In the rows, zero is written as 128.
Here are made-up things, facts about them, and rows of numbers that follow some of those facts. Name the thing behind each unnamed row.

Named rows:
[125 128 104 121 101 131 107 122 113 127 118  89 110 152 115  91 122 126
 144 149 147 131 127 127 151 132 124 134 123 120 103 119 124 130] -> mafel
[126 133 106 120 101 124 101 125 116 124 116  94 116 159 115  91 120 125
 141 145 148 133 123 126 154 129 121 133 126 121 101 122 125 124] -> belor
[135 116 141 141 130 134 119 126 135  84 121 105 125 107 149 108 148 120
 123 116 124 133 126 127 127 105 109  93 154 110 123 133 128 126] -> ligral
[126 129 109 117  98 123 102 124 114 124 116 106 119 155 117  91 119 127
 141 140 146 129 125 127 151 132 122 132 129 122  93 113 127 115] -> nalak
[140 120 157 136 139 108 131 117 111 167 111 135 135 114 115 170 126 116
 142 134 104  75 116 101 134 133  97 144 126 142 136 132 138 150] -> vagom
[138 118 138 127 131 136 126 121 139 140 113 115 137 127 132 144 127 126
 127 122 121 137 136 137 140 120 129 128 123 124 129 129 134 127] -> sakel
[133 118 142 146 134 129 125 126 129 130 130 120 137 111 144 127 140 127
 132 111 121 109 126 122 135 122 125 105 138 116 133 125 133 134] -> salin
[105 152 124 101 135 130 165 139 132 124 154 184 121 105 134 118 133 135
 119 133 123 141 116 116 114 133 161 127 130 135 142 144 120 129] -> teklel
[123 130 111 115 108 121 107 124 120 135 122 101 125 156 118 104 114 131
 135 143 142 130 131 132 151 132 128 136 115 132 106 120 129 120] -> gofir
[101 149 130 102 132 134 165 139 129 126 155 193 126 101 136 118 130 136
 120 132 123 138 116 116 113 135 159 130 132 140 137 137 119 123] -> pligre
[132 118 132 139 127 135 124 125 131 121 121 114 130 128 134 127 132 129
 131 122 128 130 131 130 134 124 122 125 132 120 123 123 128 127] -> fostuk
[124 106 150 123 122 150 131 108 137 146 106 128 145 123 139 141 125 128
 139 117 106 137 138 134 149 121 126 125 131 134 114 119 136 113] -> bratrus
[ 71 145  87 147 155 106 154 152 136 104 171 192 122  99 117 114 137 135
  68 163 126 127 118 103 126 140 154 114 128 101 138 110 118 145] -> plavir
[118 154 121  98 144 132 161 148 136 124 140 174 118 101 132 114 137 121
 118 138 129 152 107 113 117 121 166 139 129 120 147 157 123 145] -> fuzos
[117 157 121 101 141 132 164 147 134 124 145 171 119 103 130 118 139 129
 118 137 127 150 113 113 113 127 161 131 124 123 150 155 125 142] -> vuklom
[130 110 143 135 138 137 121 121 139  98 125 111 132 105 151 125 140 121
 116 117 117 133 133 132 129 108 115  99 145 127 128 131 129 126] -> kasasar
[145 126 132 130 138 128 129 131 140 138 117 104 133 131 129 141 133 123
 124 126 127 138 130 137 136 119 131 132 122 120 143 137 133 137] -> stafi
[121 122 113 115 118 134 106 113 119 188 137 101 148 127 141 119 126 129
 147 119 128 109 144 124 171 132 154 120 101 128 123 114 131 145] -> bigremi

There are 3 kinds of fact about the things: Λ, Ψ, Π.
duton Λ: flostos,gisi,biflom,grutrun,sisom
ketugra Λ: deso,gita,fazu,sakel,brader,dobam,bridra,klomefla
goli Λ: tepe,gita,treflinu,fliflas,dukar,nipum
rugru Λ: flalun,vuklom,gradrus,klomefla,sisom,brisor,dobe
skobru Λ: zuro,tepe,treflel,flepla,moklaful
lapo Λ: vumon,fluza,bigremi,trafir,magibu,miskul,biti,faton
rudran Λ: sibrik,ganuvor,plinarun,grutrun,vadram,dobam,sisom,dobe
defoder Λ: molo,pastak,magibu,telemir,toskun,vebus,ziplil
ketom Λ: skuflim,drorilu,faflo,plopli,drazum,dobe,nipum
brite Λ: drukir,vuklom,fuzos,skufleplal,plopli
toskatrol Λ: vagom,bokir,klaski,sakel,sagik,dukar,sisom,teklel,klosek
totaflun Λ: gigar,biflom,molo,bratrus,flepla,pligre,zesus,monusken,teklel
steska Λ: gigar,skosasik,bofle,faflo,sugos
zigakik Λ: kunar,plizem,greskil,regrin
zivu Λ: molo,zenonos,miskul,greskil,lovur
fletrir Λ: lurul,gradrus,sturek,greskil,tudre,toskun
ligral Λ: treflinu,gradrus,plodi,radel,sisom,brisor,drazum
razis Λ: grutrun,flise,bridra
samotris Λ: biflom,brader,greskil,telemir,regas
digas Λ: ganuvor,vadram,plodi,stafi
skestar Λ: moplevus,ganuvor,vadram,likar,magibu,klolubi,faskunon,klomefla,brisor
belor Λ: siklor,deso,drukir,treflinu,vokek,dobam,lovin,drubrak
rafaskem Λ: biflom,zunuk,tulam,radel,dobam,regrin,toskun
givek Λ: vagom,deso,drukir,vitus,skuflim,nimel,likar,greskil,biti
mafel Λ: klese,vokek,grubru,pastak,duklis,biti,faton,brisor,grukle
tresten Λ: sibrik,treflinu,papir,duklis,regas
nalak Λ: tulam,magibu,dobam,skosasik,klosek
ragrusi Λ: molo,nimel,grubrozir,skerer
koskefla Λ: plinarun,plaklek,zenonos,grurem,bridra,vebus,lovin,drazum
biklur Λ: vumon,klusigrem,gigar,zesus,skosasik,monusken,nipum
[flise,kunar,radel] Ψ treflel
[gradrus,vitus] Ψ lapo
[risti,moplevus,regrin,brimu,flalun,tugur,dobam,fliflas,dukar] Ψ kedra
[duton,veplam,trosu,faflo,tulam,grutrun] Ψ likar
[biflom,gabri,toskatrol,totaflun,fletrir] Ψ sturek
[ketugra,vebus] Ψ plinarun
[kasasar,greskil,nipum,gita] Ψ fuzos
[vokek,sisom,zunuk,stibam,sevumom,drazum,grubru,faton] Ψ zuro
[goli,kefi,klafle] Ψ teklel
[monusken,sibrik,trafir,duklis] Ψ klomefla
[stutrem,bratrus,dobe,bribren,lusol,skufleplal,lovin] Ψ klusigrem
[muklok,zivu,ziplil,lurul,zesus,biklur] Ψ moklaful
[nimel,briflas,klese,fluza,skestar,faskunon,treflinu,gogos] Ψ plavir
[rugru,steska,ligral,gigar] Ψ drukir
[plodi,dutrok,rafaskem] Ψ demes
[sketrazes,gisi,brite,sigregru,plaklek,drubrak,flivo] Ψ vadram
[kuron] Ψ zenonos
[biti,skerer,skobru,toskun,drigor] Ψ samotris
[vagom,ganuvor,ketom,nalak] Ψ pulumik
[geklego,stipogrus,magibu,brisor] Ψ grurem
[gofis,klolubi,pastak] Ψ veklun
[drorilu,digas] Ψ pligre
[flostos,ladifur,plizem] Ψ lofum
[fostuk,regas,grubrozir,bokir] Ψ brader
[pufas,razis,koskefla] Ψ dutin
[bridra,tepe,sugos,bofle] Ψ vuklom
[rudran,miskul,neplas,molo,siklor] Ψ klusistuk
[tudre,riklol] Ψ telemir
[defoder,stafi] Ψ fodris
[kaplesol,zigakik,sakel,bigremi,flepla,ragrusi] Ψ komasal
[plopli,papir] Ψ skosasik
[fezuk,belor,skikol] Ψ lovur
[gofir,salin] Ψ givek
[sagik] Ψ klaski
[flokil] Ψ liflir
[fazu,vumon,grukle,mafel] Ψ klosek
[skuflim,keklon,deso] Ψ letredo
[tresten] Ψ seklis
{flise,sisom,ganuvor,siklor} Π 670
{gradrus,stutrem,briflas,drorilu,regas,kaplesol,razis,skuflim,faton} Π 927
{risti,veplam,rugru,faskunon,bigremi,drubrak} Π 709
{duton,kuron,brite,tepe,zivu,drazum,treflinu,duklis} Π 295
{moplevus,gabri,bribren,gofis,faflo,ketom,riklol,nipum,drigor,stipogrus,gigar,vebus,gogos,bofle,vitus,deso} Π 558
{biflom,zunuk,flostos,neplas,tugur,tresten} Π 859
{kasasar,plodi,bridra,fluza,ligral,dobam,keklon,vumon,klafle} Π 65
{goli,monusken,skerer,flokil,lovin} Π 663
{muklok,skobru,skestar} Π 645
{nimel,vagom,stibam,tudre,dutrok,grutrun,papir,flivo} Π 636
{trosu,regrin,skufleplal,grubru,plaklek} Π 975
{sketrazes,biti,rudran,defoder,pastak,kefi,totaflun,ziplil,fazu,gita,rafaskem} Π 356
{geklego,lusol,sibrik,miskul,plopli,gofir,digas,plizem,belor,fliflas,mafel,nalak,biklur} Π 354
{sevumom,sigregru,salin,tulam,grukle} Π 838
{pufas,greskil,lurul,ladifur,skikol} Π 175

Name these rows:
No name comes twice in this set of rows, the named rows included.
[118 117 116 118  96 132 100 117 113 125 114 112 123 151 116  89 113 127
 144 137 140 128 124 127 158 133 124 134 137 126  83 106 126 111] => biklur
[136 127 128 134 109 118 121 125 124 121 138 126 154 133 140 155 121 160
 127 106  90 132 156 117 107 131 108 105  91 130 110 121 143  89] => kunar
[ 87  91  97 168 179 118 112 127 152 116 154 128 148  84 124 156 132 122
  51 156 113 115 153 139 141 119 129 100 128 114 129  90 124 149] => fluza
[116 117 161 135 135 138 137 118 143 138 120 129 139 149 137 136 124 133
 126 121 123 128 133 149 151 133 121 121 133 152 136 114 130 111] => flepla
[129 101 144 122 145 142 118 119 141 119 127 122 144  94 149 139 135 119
 116 113 111 132 141 140 126 109 127 106 141 138 124 127 126 126] => vumon
[132 112 150 134 124 143 133 112 133 140 110 106 136 113 149 128 146 125
 144 106 108 116 129 113 149 114 119 103 134 115 125 129 137 134] => sigregru
[136 115 132 138 146 136 132 117 135 150 126 107 137 108 145 149 141 123
 131 114 119 113 138 126 139 121 136 111 121 129 143 132 131 150] => grukle
[132 131 110 106 116 122 115 121 128 155 119  98 128 156 113 120 113 126
 130 146 137 136 136 139 155 128 134 143 103 137 118 129 133 130] => sibrik
[107 123 159 104 139 110 115 118 137 132 149 100 137 133 159 100 121 113
 118 132 135 102 130 143 178 122 119  93 115 175 133 121 133 131] => tepe
[110 160 118 104 126 125 163 142 128 119 158 172 123 107 139 128 136 149
 123 128 111 147 126 101 100 133 144 117 104 130 140 152 130 123] => sturek
[138 121 153 142 132 108 129 121 105 154 113 137 126 120 111 155 130 119
 147 131 108  67 109  95 132 137  90 140 134 132 129 128 133 143] => dutrok
[128 126 128 108 111 130 117 114 126 187 123  87 148 137 142 113 131 127
 145 119 122 117 136 117 183 122 146 118  97 121 131 125 141 147] => drubrak
[130 110 139 140 111 139 109 127 123 109 110 141 136 117 126 104 125 123
 132 110 125 124 119 126 133 121 127 124 165 106  90 106 123 103] => steska
[122 130 120 123 107 126 107 121 119 161 133 101 143 139 142  97 132 129
 144 113 130 108 132 119 174 128 141 111 113 116 124 111 131 134] => veplam
[129 109 146 129 129 142 122 115 133 141 115 134 145 123 133 143 122 129
 127 118 117 132 136 137 137 124 132 130 134 132 115 118 130 113] => zesus

Now the same things, written a new way:
Some things and their rows:
[180 154 209 137 157 128 140 115  83  92 119 170 109 129 127 118 105 125
 133 170 129 138 148 102 119 131  44 138 108 116  88 124 136 143 150 116
 133 167 157] -> monusken
[186 134 203 108 148 132 118 102  68 130 134 165  84  84 125 164 101 133
  81 169 111 158 134 109 125  97  52 137 103 166 110 128 129 162 111 133
  96 140 147] -> duklis
[159 160 205 128 152 129 135 129  49  93 114 163  84 136 118 155 124 126
  94 169 127 149 170 127 140 124  79 164  76 118  92 145 124 135 150  95
 135 143 136] -> drigor
[156 162 205 140 169 151 117 124  81  88  90 185  77 138 125 131 108 121
 123 119 116 127 161 102 160 104  61 187 113 158  97 129 124 140 101 148
 130 172 140] -> tudre
[184 125 201 108 155 131 140 115  69 135 114 147  94  84 129 159 103 136
  82 167 120 162 143 105 124  98  69 140 100 158 113 130 120 148 110 146
 101 131 137] -> kuron
[190 113 207 119 115 135  97  77  74  97 126 141 100  82 129 108 148 148
 138 151 109 124 190 124 115 146 101 186  53 138 147 153 112 182 126 131
 103 143 100] -> plavir
[159 137 209 129 162 133 147  88  64 107 107 177  95 103 104 160 117 128
 114 162 146 173 136 113 149 101  63 153  96 125  94 131 133 132 131 116
 128 160 155] -> bratrus
[157 159 208 133 150 128 135 134  48  95 116 161  87 133 116 158 125 125
  97 166 125 146 171 129 138 125  80 165  78 115  92 143 123 139 149  96
 134 148 136] -> riklol
[141 135 181 118 161 141 137 120  54 108  90 178  80 127 116 145 104 128
 126 128 139 154 157 151 168 104  58 184 107 118  93 133 120 126 107 127
 128 157 139] -> lusol
[136 131 190 150 117 131  95  73  82 102 104 143  83 120  97 110 104 152
 133 126 102 155 148 141 119 106  86 176  52 164 148 127 165 159 116  99
 117 146 130] -> vadram
[168 116 184 113 146 139 144 118  61 133 103 162  86  97 122 155 103 130
  91 156 134 161 157 140 144 105  64 141 103 137 100 127 116 139 112 142
 103 134 138] -> kasasar
[171 148 205 130 145 140 120  98  52 100 131 188  82 107 113 163 108 124
 121 158 121 146 141 127 140 101  60 151  99 160  95 132 127 159 133 105
 112 164 153] -> magibu
[159 161 165 149 152 140 122 128  60 109  97 177  99 139 106 115 129 121
  91 122 127 123 138  99 137 108  90 169 110 121  99 154 130 167  93 149
 140 170 150] -> stibam
[148 128 195 154 113 128 100  72  85 104 102 144  89 118 102 112 123 138
 134 120 104 132 161 128 119 108  95 161  54 161 144 129 161 178 118 101
 113 162 135] -> telemir
[162 142 206 139 143 177 126 103  37  99 117 192  81 124  86 164 114 125
 120 125 137 153 154 144 151 104  79 163  94 157 104 128 132 143 128 128
 115 153 141] -> regas
[171 141 195 124 142 136 149 106  68 118 106 157  85 111 127 160 136 126
  89 164 148 169 148 125 163  97  69 157 108 122 107 140 121 147 141  98
 108 162 116] -> ragrusi
[151 154 205 112 164 125 123 125  69 100 100 159  83 114 128 150 119 135
  84 159 112 138 145 102 156 100  75 183 110 140 101 162 117 141 108 118
 128 166 149] -> trosu
[140 131 187 154 116 127  98  76  83 104 122 145  90 120  97 111 110 145
 136 135  99 134 158 137 116 107  92 172  54 163 145 128 162 172 112 105
 116 156 131] -> klomefla

Which thing is each row?
No name comes twice in this set of rows, the named rows included.
[142 163 207 136 169 158 105 129  75  86  94 186  81 137 115 127 100 126
 136 119 115 129 160 102 154 105  53 189 109 162  97 126 140 129  99 147
 141 170 152] => grutrun
[183 134 178 131 126 135 112 129  43 142 145 163 109 115  98 161 107 122
  79 172 114 132 134 100 115  96  92 140 109 165 124 127 136 179  96 149
 104 135 159] => drazum
[143 123 177 155 113 128 135  76  86 126  95 143  88 126 107 109 144 138
 114 125 112 155 175 121 129  98  99 167  65 148 148 133 159 175 137  95
 113 167 107] => samotris
[141 158 207 110 165 129 110 127  74  92 116 168  80 112 130 154 104 139
  98 165 111 153 137 108 158  98  55 190 111 162  99 155 139 130 103 105
 130 167 151] => skufleplal
[144 155 206 116 167 130 111 121  67  96 107 170  78 116 125 158 105 132
  95 159 109 162 143 100 159  94  67 186 109 162 104 152 132 132 117 105
 128 171 155] => plaklek
[146 160 198 133 134 133 147 128  65  94 133 150  89 134 113 153 141 125
  98 175 144 170 153 119 144 103  65 171 104 112 105 140 141 139 149  93
 131 162 106] => ketom
[180 121 201 118 137 143 141  85  67 116 125 180  96  86 121 160 105 126
 127 165 139 151 136 143 139 102  48 139 102 144  96 127 124 156 110 136
 103 154 156] => vumon
[174 144 207 128 146 135 133  96  56 107 115 178  83 109 116 163 117 125
 103 153 131 149 146 124 145 103  68 151  98 140  95 134 123 151 129 113
 113 158 150] => grubrozir
[184 154 197 134 154 131 131 116  81  95 108 168  91 133 128 120 100 124
 123 164 119 136 158 108 128 128  47 133 110 131  89 124 129 146 151 103
 123 165 150] => skerer
[155 154 190 131 143 128 149 132  85 105 118 149 102 136 129 111 109 123
 113 175 139 162 165 103 128 110  47 142 111 113  96 124 140 139 146 100
 125 169 110] => goli
[173 154 189 127 155 127 131 130  79  98 102 155  92 135 130 116 101 126
 106 169 116 137 176 115 123 135  53 139 107 120  91 128 126 139 151 109
 125 157 136] => flokil
[152 158 208 137 143 131 114 128  43  86 138 179  82 134 102 162 111 124
 128 176 117 149 152 118 128 117  64 158  82 158  94 136 140 148 152  91
 132 163 153] => deso

Now the same things, written a new way:
Some rows with their names:
[142 104 153 132 135  87  99  62 109 111 155 142 118  62 180  86 142  99
  82 155 179 118  62  34  66 177 135  62 115 141 104 130 143  71] -> faskunon
[136 135  93 145 117 179 133 161  86 103 158 164 135 137 109 158 108  77
 109  69 109 135 140 114 140 168 160 122 138 162 120 112 122 117] -> zenonos
[ 95 229 132  95 194  98 183  26 181 119 124 169 127  96 156 148 106 130
 154 128 136 212 178 139 183 125  76 107 138 228 126 160 104  75] -> grubru
[116 167 159 168 155 109  94 112  96 161 111 134 138 149 120  54 126 143
 128 141 147 178 102  80 115 150 138 108 140 159 104 113 128 121] -> bigremi
[159 144  99 149 114 174 124 192  98 129 147 159 139 184  99 144 128 110
  86  82 109 137 132 140 125 139 131 130 163 154 129 107 153 138] -> klusigrem
[128 128 112 156 146 158  97  76 171 106 120 159 111 151  89  77 120 136
 133 115  92 126 117 105 145 111 158 152 120 121 159 123 104 121] -> zigakik
[133 140 114 123 133 133 136  77 159 139 119 121 120 131 132 127 108 134
 140 111  89 132 120 103 153 100 173 151 117 188 130 104 134 127] -> lurul
[159 104 130 117 134 130 147  44 207  98 170 127 117  66 212 115 149  98
  83 114 130  74  58  97  93 136 131 116 118 176 139 107 154  71] -> briflas
[118 147 135 164 139 112 100 103 153 119 111 142 154 135 113 137 127 147
 137 130 151 141 137  66 184 129 136 152 128 157 120 117 124 138] -> ziplil
[ 88 194 155  63 170  91 139  60 145 131 119 202 107 110 110 128  83 117
 180  89  68 169 133 108 174  96  98  79  99 203 116 140 109  58] -> zunuk
[101 113 132 134 142 117  92 114 183 122 127 147 153 139 116 128 154 142
 138 105 137 123 114  86 169 118 114 179 129 198 133 137 146 120] -> stipogrus
[171 153 142 148 111 128  97 126 149 161 107 133 125 171  97 114 127 150
 107 113  88 119 115 110 135 105 132 141 125 132 123 103 137 144] -> bratrus
[118 128 139 115 111 111 100 110 121 120 119 118 120 117  91 113 132 109
 138 105  99 112 117 108 123 124 145 153  88 200 110 126 146 125] -> ganuvor
[169 138 147 156 117 119 109  41 152  73 182 124 119  62 183  99 138  98
  87 110 167  79  89  88  75 174 131 111  98 157 118 103 126  83] -> klese
[107 117  95 149 162 130 137  91 183  98 102 146 108 116 110 102 145 127
 101 174 127 166 132 118 134 137 137 132 137 121 137 160 108 129] -> digas
[ 69  79  95  88 166 164  98 140 221 192 167  82 133 118 155  61 114 113
 186 152  74 125 135  83 129 142 118 109 114 198  64 118 111 141] -> tugur
[137 134 130 121 111 117 121  98 124 169 101 116 100 132 104 127 122 123
 118 145  87 144 121 102 125 119 159 132 107 168 114 145 134 116] -> grutrun
[101  84  97 125 151 100  78 110 176  70 136 161 139 150  87  95 162 150
 121 152 134 134 142 107 146 101  89 174 126 170 161 125 146 121] -> ketom

Which thing is each row?
No name comes twice in this set of rows, the named rows included.
[ 85 101 108 124 135 192  82 148 236 177 172  82 120 119 129  77 121 105
 177 133  90 104 145  97 127 172 111 119 100 161  67 141  73 155] => brimu
[ 95 126 119 128 192 125 100 105 141 107 110 162 132 140  98  24 122 141
 141 118  88 145  83  87 135 102 162 117 130 146 139  70 145 128] => zivu
[130 136 121 129 139 132 125  84 136 155 118 129 116 131 127 107 106 127
 134 123  99 138 106  91 137 127 167 125 122 159 123 123 125 107] => tudre
[114 103  85 110 150 138 140  77 181 104 118 141 103 132 112 103 129 130
 117 138  73 133 124 130 135  98 151 149 120 166 153 128 134 112] => razis
[144 146 127 139 105 125 109  98 130 135 119 134 103 124  98 126 111 119
 133 109  99 122 136 104 134 125 151 143  94 151 106 132 116 125] => radel
[147 181 140 151 108 132 111  97 129 130 130 118 120 130 104 108 109 126
 126 107 121 130 141 112 130 143 143 142 103 170  99 107 112 136] => magibu
[141 152 131 125 124 110 120 102 121 160 125 129 115 139 124 108 116 128
 115 138 108 152 127 110 119 121 140 121 118 177 109 119 138 110] => vagom
[115 135 131 121 119 118  99 110 128 115 121 129 121 124  87  97 132 118
 138 105 103 117 118 118 119 122 140 160 101 204 113 112 143 127] => siklor
[134 139  94 132 149 116 161  72 169 158  95 108 128 139 149 160 127 158
 108 172 119 170 140 108 167  95 175 171 151 180 133 129 147 138] => plaklek
[113 124 134 167 145 119  94 118 177 136  88 139 154 155 105 127 165 157
 121 135 147 137 114  93 173 124 128 183 135 162 136 151 137 143] => sketrazes

